Rows, each followed by one of two labels for a hidden trait (new trait and labels in each part)
In the rows, zero is written as 128.
[150  97 153 104  99 174 135 138  96 133 130 128 127 148 127 122 108 136
 117 126 116 119 128 131 184 163 112] : zb
[125 135 129 130 135  98 128 132 140 115 127 129 142 130 122 116 113 108
 131 140 119 136 129 124 137  97 143] : hb
[130 127  90 136 125 126 119 124 163 121 128 141 139 127 134 100 145  77
 134 127 142 136 130 130 105  88 142] : hb
[132 132 130 132 130  96 125 130 141 120 127 133 137 129 123 111 113 109
 125 138 121 134 125 126 125 108 146] : hb
[117 133 147 148 128 140 122 124 114 140 120 120 110 120 135 196 147 160
 141 133 134 121 133 128 137 191 119] : zb
[118 146  70 140 135 139 134 129 124 125 130 134 142 132 118 137 142 123
 142 155 123 127 133 120 136  38 131] : hb
[127 125 174 100 128 106 125 129 132 128 127 104 125 134 142 153  81 108
 132 114 114 126 130 131 153 162 126] : zb
[137 131 116 168 105 255 131 131 107 152 123 148 121 127 124 160 174 159
 131 145 147 119 135 127 155 121 112] : zb
[123 142 110 167 127 146 128 127 136 130 125 131 131 127 120 139 139 126
 138 148 137 127 134 124 138  68 131] : hb
[125 144 188 153 132 147 131 131 127 140 123 102 107 130 125 172  94 146
 130 142 131 116 134 128 159 131 113] : zb
[122 134  93 127 133 115 127 128 148 118 131 131 149 131 126 106 132  86
 136 137 123 135 130 124 133  60 142] : hb
[140 126 118 160 102 254 135 132  97 149 124 150 119 125 120 135 172 174
 121 138 144 116 131 128 141 137 113] : zb
[135 130 148 160 117 199 129 132 121 144 122 135 109 124 121 152 139 168
 119 136 143 118 132 129 135 153 114] : zb
[106 134 169 184 124 158 112 116 122 147 105 124  98  93 139 230 206 188
 151 140 143 126 136 131 108 252 122] : zb
[121 134  86 140 125 189 133 125 102 136 129 144 127 122 126 147 200 160
 139 137 139 121 131 124 129 109 119] : zb
[116 142 134 182 126 187 122 125 117 148 115 126  99 112 132 235 173 193
 145 143 144 115 138 127 139 145 110] : zb
[130 133 107 150 117 186 130 129 112 137 125 143 137 126 123 146 156 140
 138 145 135 124 132 125 145 111 123] : zb
[126 138 113 160 123 193 133 130 120 140 126 132 120 126 123 158 146 147
 132 141 143 117 134 126 147 107 115] : zb
[123 124 108  95 122 147 122 122 143 125 131 113 132 135 148 142 121  78
 140 103 130 123 131 134 140 124 116] : zb
[123 133 127 128 130  85 124 128 138 120 125 127 144 130 130 139 116  95
 138 138 118 136 131 125 145 109 142] : hb
[122 134 166 118 144  58 127 128 142 123 129  93 121 134 131 152  65 106
 134 126 116 129 131 128 144 127 131] : hb
[130 123 114 126 128 102 122 128 133 119 128 137 145 129 129 101 133 119
 129 129 122 137 127 128 121 120 140] : hb
[137 127  99 159 102 194 130 130 107 150 126 152 118 125 127 133 182 157
 127 137 151 116 133 129 143 140 110] : zb

Part 2:
[ 96 134 122 141 125  90  69 179  90 100 201  38  64  66 196 145 164  96
 114  72  53 124  99 102  86 176  60  37 175 197 145 175 135 255] : J
[115 238 124 131 116 140 112 153 135 123 105 200 122 108 144 127 130 115
 140 133 155  97 146  92 129  88 142  97 130 112 162 117 129 148] : J
[131 173 121 117 157 150 128 147 128 111 168  85 103 144 136 116 132 124
 125 138 129 141 135 148 104 115 103 212 121 137 127 138 126 155] : V
[119 227 147 145 149  92  70 164 155 108 167 100 141  91 167 128 139 133
 148 119 123 141 116   1 120 149  81 114 103 132 143 121 131 141] : V
[ 91  84 106 133  93  83  86 145  96 121 159 135 121  73 137 143 146 122
 112  90 133 140 123  92 142 154 100   8 139 167 126 158 152 252] : J
[119 119 119 138  97 130 106 119 110 112 122 155 129  79 151 133 140 119
 132 102 129 100 123 164 116 160 145  47 145 168 144 140 141 220] : J
[131 167 130 132 116 145 129 131 150 124  93 185 143  79 119 120 130 133
 140 120 148 111 125 185 111 153 154  55 145 142 124 114 138 162] : J
[141 145 143 118 168 127 110 131 133 133 137 100 147 140  94 104 125 127
 136 136 138 168 121 116 148 185 124 149 102 144  91 122 141 103] : V
[145 199 135 124 174 132  91 117 145 120 159  47 110 154 149 118 126 118
 132 131 108 118 125  87 124 159 101 194 114 145 123 149 135 123] : V
[120 237 138 137 134 102 104 142 169 138 104 161 136  80 132 135 132 145
 136 120 119 117 115  54 128 139 104  41 153 112 126 114 128 111] : J
[120 155 131 134 106 140 140  96 130 137  92 104  99 157 155 136 121 118
 127 141 107  64 127 171 108 111 153 152 139 119 166 138 118 108] : J
[116 112 130 122 146  97  88 129 122 143 146  54 129 131 115 122 132 113
 118 114 103 151 113  75 147 173  97 135 117 153 110 154 147 121] : V
[144 170 150 143 142 101 133 140 170 123 181 116 152  81 129 140 134 150
 143 111  86 148 104 108 128 168  98  26 187 126 102  99 109 112] : J
[115 102 130 145 113 110  83 160  85 131 122 152 101 107 164 134 148  97
 128 114 114 103 126  70 116 132 138 120 106 149 176 146 138 166] : V
[120 213 122 125 114 136 124 143 158 143  86 229 138 120 112 124 121 129
 134 147 171 121 145 108 140  85 150 121 115  93 144 113 133  97] : J
[116 125 120 124 145 153 123 124 113 108 142  63 100 148 156 120 134 117
 121 130 128 114 131 152 109 128 113 203 111 151 137 152 135 160] : V
[151 150 121 119 148 145 123 128 116 120 163  73  99 118 135 121 138 109
 119 122  98 118 119 225 115 164 116 139 157 163 121 147 135 170] : J
[153 231 132 115 169 147 145 130 181 134 111 119 120 122 111 116 123 134
 131 146 121 132 133 167 137 133 104 126 172 113 103 117 125  86] : J
[139 156 118 110 156 132 113 140 136 129 125 114 111  96  98 116 137 108
 117 122 119 152 126 166 123 171 109  84 158 159  96 141 149 176] : J
[111 127 132 130 165  70 104 235 110 137 189  79  69  96 149 143 161  95
 104 100  61 192 111  76 133 133  43 110 176 121 129 134 117 160] : V

Next part:
[123 112 128 120 140 127 130 125 120 132 127 129 140 123 130 109 136 121
 124 129 129 128 108 156 130 132 108 123 130 141 131 134 109 137 124 131
 128 133 135 127 125 131 135 126 129 131 129 123 128 146 124  99 140 109
 127 138 128 116 126 127 129 139 120 114 130 126 138 147 124 156 162 100
 131] : C
[128 128 130 149 123 132 129 124 135 153 129 126 124 126 136 145 124 136
 129 137 126 126 138 105 128 110 138 126 126 150 138 122 142 133 121 150
 117 117 117 124 144 126 128 126 131 120 139 128 133 113 134 121 123  17
 130 119 119 141 125 120 110 121 100 127 128 130 119 115 151 136 131  99
 129] : C
[120 137 122 121 117 129 124 125 121 113 127 128 138 135 130 132 125 166
 124 130 136 135 125 119 128  77 111 136 125 118 117 127 143 127 131 124
 144 118 122 131 117 137 136 124 128 123 124 128 130 116 119 131 115 109
 126 135 129 115 123 134 116 125 125 114 128 131 127 131 139 113 110 129
 132] : M
[130 166 130 116 119 126 122 132 121 139 116 128 121 134 136 144 121 123
 134 120 125 129 145 133 129 149 138 132 131 115 125 124 147 131 124 141
 135 123 127 130 132 123 122 126 127 124 139 134 122 124 137 152 130  82
 128 118 129 153 131 129 123 121 101 133 127 130 126 117 139 110 118 158
 120] : C
[119 115 123 113 114 130 127 123 118 115 124 128 132 134 133 142 117 134
 127 128 131 137 132 127 130 166 124 127 132 140 129 126 145 125 128 159
 120 120 141 127 113 138 128 127 125 124 128 137 119 135 122 150 115   1
 128 113 131 136 123 129 122 116 154 124 128 131 131 111 150  92 122 133
 135] : C
[136 109 128 146 140 125 132 130 135 113 134 129 132 128 112 124 134 134
 126 117 130 133 103 125 126 129 133 130 133 128 128 135 109 118 141 115
 130 133 129 128 132 126 130 128 131 134 122 129 125 144 122 127 124 204
 129 131 126 102 128 128 138 140 162 139 130 128 131 133  97 167 128 128
 125] : M
[128 125 132 147 133 124 134 119 139 139 135 126 129 122 122 122 132 143
 123 131 129 125 127 121 130 100 135 129 122 106 137 133 104 123 132 108
 124 129 118 126 135 126 131 128 132 126 118 116 137 120 130 116 118 237
 128 136 123 108 119 130 127 136 111 134 128 126 133 123 127 158 130 102
 130] : C
[118 149 125 100 128 125 129 120 122 101 125 132 127 131 131 121 123 134
 124 114 130 131 130 138 126 159 125 128 126 120 128 132 125 127 128 137
 119 126 158 129 106 137 128 130 125 134 117 129 123 150 115 135 121   1
 127 140 133 131 122 133 134 121 135 122 126 125 135 124 152 103 121 135
 135] : M
[142 112 129 156 145 120 130 135 136 123 135 130 124 129 124 132 131 120
 130 128 134 135 107  89 124 149 128 122 141 149 132 127 130 128 137 134
 135 123 139 124 146 130 127 125 130 133 134 135 123 153 129 105 130   1
 131 135 122 120 133 120 131 140 181 128 129 127 113 148 130 167 122 120
 141] : M
[124 176 127  98 125 136 125 129 126 130 123 127 121 125 139 124 124 130
 131 127 130 120 142 167 129 104 114 137 119 131 119 126 133 133 127 125
 115 126 112 126 132 122 124 126 127 125 133 124 136 116 122 133 134 186
 125 116 135 149 124 138 121 123  76 131 128 128 129 121 134 132 128  98
 117] : C

Part 4:
[134  88 132 106 148  27 119 141 136 110 142 150  40 120 120 111 141 127
 149 114 111 141 129 102 155 141 164 109 148 111 137 106 140 103 147 119
 126 126 154 106 137 158 131 128 132 162 145 130 102 136 134  99 118 150
 109 125  92 139 125 124 102 128 148 160 127 150 156 120 161 138 144 154
 111 147 147  95 129 126 141] : zf
[114 158 133 148 107 207 126 119 115 125 125 100 112 123 123 115 121 128
 121 139 112 181 132 152 125 110 127 112 155 123 118 151 142 122 123 104
 103 137  97 174  83 117 144 162 127 135 136 129 138 128 112 125 127 101
 132 122 147 107 131  93 131 127 125 119 114 139 111  96  67 130 112 119
 135 133 136 160 109 124 131] : Dr
[135 125 105  90 138   4 116 197 111 128 134 149 211 166 144 148 152 142
 128 106 131  12 107 110 144 157 106 158  96 134 146  91  59  87 118 207
 172  92 215  82 215 140 104  58  87 106  68 111  96 114 161 153 158 169
 107 146 125 202 128 168 142 126 130 114 153 110 114 220 188 133 181 148
 108 120 136 134 153 125 104] : zf
[121 134 155 161 104 215 138 125 144 148 118  97 145 116 120 126 113 146
 111 145 134 176 129 150 102 112 114 122 129 131 111 133 140 151 128 114
 103 139  74 152  92 103 129 155 135 113 134 134 149 125 102 135 133 127
 141 122 144  97 130 106 141 134 112 106 129 121 130 100 109 122 104 104
 136 119 115 139 125 129 127] : Dr
[ 91 151 113 144 114  93 101 141 132  86 125 165 113  85 111 103 158 144
 137 144  83 133 138 143 158 141 135  88 193 129 125 130 135 103 106 126
 151 120 103 143  88 190 122 137 128 158 129 112  96 134 134 149 147 112
 139 126 154 110 116 111 124 134 152 143 100 182 151 121 105 150 129 127
 122 167 138 165 126 112 130] : zf
[130  77 137 111 142   1 106 167 150 110 140 161  56 100 113 102 156 162
 150 112 102 123 121 107 160 148 152 100 157 114 138  93 111  83 142 133
 147 113 190  94 138 191 124 111 110 167 126 117  87 129 135 117 144 167
 113 121  86 152 121 126 105 138 158 146 132 158 165 138 188 144 165 155
  92 154 157 115 143 121 135] : zf
[102 157 106 127 110 167 112 151 110 104 129 128 123 123 121 115 143 146
 131 129  97 112 128 139 150 128 125 110 160 123 128 132 129  92 116 143
 130 118 130 149 111 150 128 125 109 145 109 115 108 126 127 134 143 123
 122 130 140 139 126 103 130 133 138 120 117 149 123 122  97 144 138 136
 117 146 152 171 124 114 125] : Dr
[110 129 110 116 133  64 105 133 116  91 139 142  25  99 116  93 150 134
 149 121  80 157 137 120 168 127 163  85 186 108 133 129 145  81 130  89
 122 124 135 143  86 172 144 136 121 186 142 121  97 136 130 103 130 115
 117 125 113 111 123  95 100 133 159 158 105 176 146 117  98 153 140 155
 112 163 168 141 114 114 140] : zf
[128 191  67  84 129 119 129 173  56 119 133 134 255 209 175 177 137 100
 114 108 139   1 113 108 146 145  95 184  81 145 151 118  55  96  75 230
 168  91 206 109 223 100 108  56  86  92  42 103 111 110 174 159 153 122
 110 161 172 218 131 178 158 110 125 108 139  94  67 229 101 134 162 142
 133 111 129 171 136 124  90] : zf
[137 160  64  75 147  77 124 148  64 110 144 146 182 196 172 162 141  82
 130  92 139  13 118 100 157 150 125 167 100 129 158 112  82  84 101 206
 155 100 225 109 209 103 118  63  97 125  66 113 102 119 179 127 132 122
 104 159 134 192 131 169 127 110 140 142 134 112  87 207 117 135 173 159
 127 125 145 144 128 125 106] : zf
[140 151 127 107 109 124 127 195  88 153 125 106 251 181 153 165 132 143
 110 115 150  56 106 129 117 130  81 173  68 135 136 109  71 105 107 197
 150 100 176 103 203 100 113  62  77  85  63 114 127 105 136 154 155 155
 111 150 136 184 135 140 160 129 107  83 156  77  86 213 158 122 162 133
 121 109 133 154 143 126 103] : Dr
[113 186 102 134 112 240 132  96 106 118 127 106 117 139 131 133 117  97
 121 138 115 138 139 146 129 108 124 127 138 125 120 157 141 135 113 117
  99 139  98 179  97 101 143 142 139 134 122 129 141 130 126 120 119  79
 135 130 156 107 131 114 130 119 130 127 107 137  98  99  40 126 102 121
 145 129 131 160 101 122 128] : Dr
